Below is a small trained network, with its code and all its weights. Each question gives an input and a class and asks what happens when units are switched off, that is, made to give their printed mean instead of their output.

import numpy as np


def w(rows, s, z=0):
    codes = np.array(rows[::2]) - 128.0
    scale = np.full(codes.shape[1], s)
    scale[-1] = z or s
    return codes * scale


def f(y):
    return np.maximum(y, 0)


def log_softmax(a):
    a = a - a.max(-1, keepdims=True)
    return a - np.log(np.exp(a).sum(-1, keepdims=True))


def net(x, mask):
    res = np.array(x, float).reshape(1, 3) / 4 @ E
    y = f(res @ A[0][:, :-1].T + A[0][:, -1])
    res = res + np.where(mask, y, B[0][:, -1]) @ B[0][:, :-1]
    return log_softmax(res[-1] @ U[:, :-1].T + U[:, -1])


A, B = {}, {}
E = w([
[112,207,216,134],'x0',
[207,182,100,203],'x1',
[170,8,195,186],'x2',
],0.012)
A[0] = w([
[102,58,7,178,132],'neuron 0',
[114,181,131,64,89],'neuron 1',
[123,116,188,181,99],'neuron 2',
[120,116,129,163,228],'neuron 3',
[162,77,18,58,103],'neuron 4',
[140,153,123,154,234],'neuron 5',
[84,120,135,58,95],'neuron 6',
[90,197,232,174,125],'neuron 7',
[57,79,130,51,141],'neuron 8',
[189,139,79,150,118],'neuron 9',
[172,202,243,93,99],'neuron 10',
[101,23,223,172,100],'neuron 11',
[124,177,107,78,97],'neuron 12',
[133,135,80,193,97],'neuron 13',
[154,99,158,136,116],'neuron 14',
[193,155,65,236,128],'neuron 15',
[116,148,158,138,100],'neuron 16',
[127,156,106,105,254],'neuron 17',
[112,168,192,134,104],'neuron 18',
[138,210,75,59,127],'neuron 19',
[174,208,138,227,127],'neuron 20',
[108,93,122,117,77],'neuron 21',
[46,124,202,97,134],'neuron 22',
[184,81,198,161,111],'neuron 23',
[113,159,113,124,95],'neuron 24',
[202,97,150,144,107],'neuron 25',
[162,210,53,67,119],'neuron 26',
[98,71,121,71,137],'neuron 27',
[160,73,11,108,89],'neuron 28',
[161,88,67,118,107],'neuron 29',
[62,173,63,143,67],'neuron 30',
[65,200,77,108,104],'neuron 31',
[165,205,131,208,119],'neuron 32',
[77,89,191,42,90],'neuron 33',
],0.011,0.0096)
B[0] = w([
[109,232,142,126,235],'neuron 0',
[124,114,116,174,180],'neuron 1',
[108,121,109,181,178],'neuron 2',
[50,105,193,40,218],'neuron 3',
[146,229,119,162,213],'neuron 4',
[69,113,198,15,226],'neuron 5',
[193,88,112,141,173],'neuron 6',
[120,252,122,135,227],'neuron 7',
[202,82,110,82,216],'neuron 8',
[186,103,109,119,189],'neuron 9',
[139,245,107,161,213],'neuron 10',
[87,87,129,185,254],'neuron 11',
[127,121,118,193,179],'neuron 12',
[180,136,106,142,169],'neuron 13',
[103,111,117,151,169],'neuron 14',
[222,63,94,108,246],'neuron 15',
[149,157,110,161,146],'neuron 16',
[25,91,216,14,239],'neuron 17',
[141,200,120,154,176],'neuron 18',
[98,71,128,171,233],'neuron 19',
[214,87,91,94,234],'neuron 20',
[155,136,122,148,143],'neuron 21',
[195,144,105,77,209],'neuron 22',
[87,84,125,192,219],'neuron 23',
[134,112,117,163,151],'neuron 24',
[103,86,111,171,186],'neuron 25',
[109,75,126,181,236],'neuron 26',
[173,110,132,87,193],'neuron 27',
[140,231,108,173,213],'neuron 28',
[132,183,123,144,182],'neuron 29',
[154,100,109,215,178],'neuron 30',
[115,88,124,199,215],'neuron 31',
[174,123,93,118,217],'neuron 32',
[218,90,64,136,201],'neuron 33',
],0.021,0.011)
U = w([
[172,91,79,119,75],'0',
[27,76,119,250,60],'1',
[92,223,110,174,90],'2',
[42,100,163,87,254],'3',
],0.011,0.0041)

Each question gives the input, the list of numbers given to net, and the class t.
The units are the neurons (one row each of A and B). Each row of codes is followed by its name. A weight is (code - 128) times the scale printed after its matrix; where a second scale follows, it is the last column's (A, B and U).
mask holds one flag per neuron, in row order. A switched-off neuron (its flag False) gives its mean, the last column of its row in B, instead of its output. The means were averaged over made-up inputs and are rounded, as every weight is.
A unit's drop is (log p(t) with every unit on - log p(t) with that unit switched off) / (log p(t) with every unit on - log p(t) with every unit switched off).
The circuit of an input: a set's keep is (log p(t) with only the set's units on - log p(t) with every unit switched off) / (log p(t) with every unit on - log p(t) with every unit switched off). Starting from the 12 units with the biggest drops (on a tie, the unit counted first), units are removed one at a time, each time the one whose removal leaves the highest keep (on an exact tie, the one counted first), for as long as the keep stays at least 0.8.
circuit, biggest first: the units of the circuit, biggest drop first
top k neurons: the k neurons with the biggest drops, biggest first
drop of u: that unit's drop, to one decimal
input [7,7,1], class 0: top neuron	[neuron 20]
input [-8,-7,-7], class 2: top 4 neurons	[neuron 4; neuron 28; neuron 0; neuron 15]
input [3,1,2], class 3: top 3 neurons	[neuron 28; neuron 4; neuron 0]
input [4,-8,-8], class 0: top 4 neurons	[neuron 22; neuron 8; neuron 33; neuron 6]
input [4,-3,0], class 2: top 3 neurons	[neuron 15; neuron 20; neuron 7]
input [7,-8,-7], class 0: top 2 neurons	[neuron 22; neuron 8]
input [-8,-7,3], class 2: top 4 neurons	[neuron 0; neuron 4; neuron 28; neuron 15]
input [7,8,-2], class 0: top 2 neurons	[neuron 20; neuron 15]
input [6,-8,8], class 0: top 2 neurons	[neuron 22; neuron 33]
input [-8,7,-1], class 2: top 3 neurons	[neuron 0; neuron 28; neuron 4]
input [5,6,-1], class 0: top 2 neurons	[neuron 20; neuron 15]
input [0,0,3], class 3: drop of neuron 1	0.1
input [7,-8,-2], class 0: drop of neuron 8	0.6
input [4,8,-6], class 0: circuit, biggest first	[neuron 20]
input [6,2,5], class 2: drop of neuron 7	1.9
